Here is a tiny trained network, its code and every weight. The questions are about switching its units off for an input and a target symbol, where a switched-off unit gives its printed mean instead of its output.

import numpy as np


def w(rows, s, z=0):
    codes = np.array(rows[::2]) - 128.0
    scale = np.full(codes.shape[1], s)
    scale[-1] = z or s
    return codes * scale


def f(y):
    return np.maximum(y, 0)


def softmax(a):
    e = np.exp(a - a.max(-1, keepdims=True))
    return e / e.sum(-1, keepdims=True)


def log_softmax(a):
    a = a - a.max(-1, keepdims=True)
    return a - np.log(np.exp(a).sum(-1, keepdims=True))


def net(x, mask):
    ids = ['αβγδεηθλμξπστφω'.index(c) for c in x.split()]
    T = len(ids)
    res = E[ids] + P[:T]
    r = res
    for j in range(2):
        rows = slice(2 * j, 2 * j + 2)
        q, k, v = (r @ M[0][rows].T for M in (Q, K, V))
        z = softmax(np.where(np.tri(T) > 0, q @ k.T / 2**0.5, -1e9)) @ v
        o = O[0][rows]
        res = res + np.where(mask[j], z, o[:, -1]) @ o[:, :-1]
    y = f(res @ A[0][:, :-1].T + A[0][:, -1])
    res = res + np.where(mask[2:18], y, B[0][:, -1]) @ B[0][:, :-1]
    return log_softmax(res[-1] @ U[:, :-1].T + U[:, -1])


Q, K, V, O, A, B = {}, {}, {}, {}, {}, {}
E = w([
[123,84,147,83],'α',
[115,69,150,54],'β',
[146,78,174,80],'γ',
[101,74,176,54],'δ',
[144,138,124,75],'ε',
[149,77,151,105],'η',
[144,82,111,77],'θ',
[168,73,97,77],'λ',
[156,48,145,169],'μ',
[172,50,65,153],'ξ',
[116,60,14,96],'π',
[67,219,113,215],'σ',
[58,121,168,201],'τ',
[7,80,33,40],'φ',
[41,85,86,219],'ω',
],0.017)
P = w([
[254,189,129,150],'0',
[150,79,146,115],'1',
[97,40,145,103],'2',
[63,68,128,159],'3',
[40,100,111,213],'4',
[26,104,110,208],'5',
[48,127,102,232],'6',
],0.009)
Q[0] = w([
[172,48,123,108],'head 0',
[106,70,107,114],'head 0',
[155,254,118,103],'head 1',
[51,76,37,226],'head 1',
],0.0096)
K[0] = w([
[136,177,97,148],'head 0',
[33,105,154,131],'head 0',
[223,144,219,17],'head 1',
[6,109,134,165],'head 1',
],0.012)
V[0] = w([
[65,92,129,194],'head 0',
[154,62,236,47],'head 0',
[71,202,254,110],'head 1',
[66,188,45,50],'head 1',
],0.012)
O[0] = w([
[144,88,198,185,205],'head 0',
[198,153,84,122,171],'head 0',
[138,194,220,79,2],'head 1',
[7,135,73,39,119],'head 1',
],0.015,0.0063)
A[0] = w([
[161,56,170,130,134],'neuron 0',
[147,117,125,83,114],'neuron 1',
[100,125,141,188,139],'neuron 2',
[68,116,87,130,70],'neuron 3',
[81,132,133,137,105],'neuron 4',
[104,190,114,181,155],'neuron 5',
[145,37,123,92,69],'neuron 6',
[106,112,106,123,2],'neuron 7',
[88,75,170,52,167],'neuron 8',
[171,224,180,108,134],'neuron 9',
[167,119,118,157,49],'neuron 10',
[122,149,116,10,90],'neuron 11',
[109,127,165,199,142],'neuron 12',
[145,116,133,166,189],'neuron 13',
[83,121,94,132,143],'neuron 14',
[58,166,192,119,139],'neuron 15',
],0.011,0.0055)
B[0] = w([
[93,218,75,193,253],'neuron 0',
[134,118,131,88,146],'neuron 1',
[135,149,131,58,218],'neuron 2',
[246,152,244,147,239],'neuron 3',
[187,189,114,78,180],'neuron 4',
[2,72,242,181,154],'neuron 5',
[87,183,144,174,245],'neuron 6',
[179,144,150,173,172],'neuron 7',
[83,235,115,140,216],'neuron 8',
[86,110,165,51,181],'neuron 9',
[61,190,127,123,197],'neuron 10',
[107,35,188,213,173],'neuron 11',
[76,124,99,72,239],'neuron 12',
[184,197,100,12,227],'neuron 13',
[166,24,197,56,227],'neuron 14',
[253,132,30,131,192],'neuron 15',
],0.0047,0.013)
U = w([
[130,149,134,107,103],'α',
[156,117,140,103,86],'β',
[176,156,142,74,96],'γ',
[180,108,176,96,88],'δ',
[128,121,148,118,47],'ε',
[170,133,148,125,113],'η',
[126,147,95,88,254],'θ',
[109,162,59,81,156],'λ',
[168,158,148,196,112],'μ',
[111,142,75,179,11],'ξ',
[163,51,153,153,104],'π',
[38,254,74,82,198],'σ',
[175,129,251,172,150],'τ',
[103,94,165,58,234],'φ',
[60,120,156,237,133],'ω',
],0.0073,0.0039)

Each question gives the input, a string of symbols that net reads in full, and the target symbol t.
The units are the heads (2 rows each of Q, K, V and O) and the neurons (one row each of A and B). Each row of codes is followed by its name. A weight is (code - 128) times the scale printed after its matrix; where a second scale follows, it is the last column's (O, A, B and U).
mask holds one flag per unit, heads first, then neurons. A switched-off unit (its flag False) gives its mean, the last column of its rows in O or B, instead of its output. The means were averaged over made-up inputs and are rounded, as every weight is.
A unit's drop is (log p(t) with every unit on - log p(t) with that unit switched off) / (log p(t) with every unit on - log p(t) with every unit switched off).
The circuit of an input: a set's keep is (log p(t) with only the set's units on - log p(t) with every unit switched off) / (log p(t) with every unit on - log p(t) with every unit switched off). Starting from the 12 units with the biggest drops (on a tie, the unit counted first), units are removed one at a time, each time the one whose removal leaves the highest keep (on an exact tie, the one counted first), for as long as the keep stays at least 0.8.
units of the circuit, in order: the units of the circuit, biggest drop first
unit that matters most: the unit with the biggest drop
top k neurons: the k neurons with the biggest drops, biggest first
heads that matter: for each layer, one digit per head in row order, 1 if its drop is at least 0.15 and else 0, layers parted by /
drop of u: that unit's drop, to one decimal
input γ τ ω α, target ω: units of the circuit, in order : (head 0; neuron 0; neuron 3)
input ω π ξ, target ω: units of the circuit, in order : (head 0; neuron 0)
input λ φ β, target φ: units of the circuit, in order : (head 1; neuron 14)
input σ γ β, target σ: units of the circuit, in order : (neuron 8; head 0; head 1)
input τ β λ, target τ: units of the circuit, in order : (head 1)
input γ γ φ θ, target φ: units of the circuit, in order : (head 1; neuron 14; neuron 11)
input γ π σ γ β, target σ: units of the circuit, in order : (head 1; neuron 8)
input ξ ξ γ φ ξ γ, target φ: top 3 neurons : (neuron 14; neuron 0; neuron 15)
input σ τ θ θ π η μ, target π: units of the circuit, in order : (head 1; neuron 14; neuron 3)
input φ γ α τ φ, target φ: top 2 neurons : (neuron 14; neuron 3)
input σ π ξ φ π, target φ: heads that matter : 01
input ω λ μ, target ω: heads that matter : 10
input λ π α τ θ τ γ, target τ: heads that matter : 11
input θ μ φ γ β, target φ: units of the circuit, in order : (head 1; neuron 14; neuron 11)
input α μ φ, target φ: top 4 neurons : (neuron 14; neuron 11; neuron 3; neuron 0)
input γ μ η, target μ: heads that matter : 01
input β φ ξ, target φ: top 2 neurons : (neuron 14; neuron 0)
input λ μ β, target μ: units of the circuit, in order : (head 1; neuron 0)
input η β φ γ, target φ: top 3 neurons : (neuron 14; neuron 11; neuron 0)
input σ β ξ γ ω φ, target ω: unit that matters most : head 0
input π η τ φ β σ γ, target σ: units of the circuit, in order : (head 1)
input τ λ φ α, target φ: top 3 neurons : (neuron 14; neuron 0; neuron 11)
input μ α η α μ α γ, target μ: top 3 neurons : (neuron 0; neuron 14; neuron 9)
input η μ α ξ γ, target ξ: drop of head 0 : 0.1
input π β δ, target π: drop of head 1 : 0.9
input ξ α δ, target ξ: drop of neuron 3 : 0.1
input μ σ μ, target σ: drop of neuron 5 : 0.0
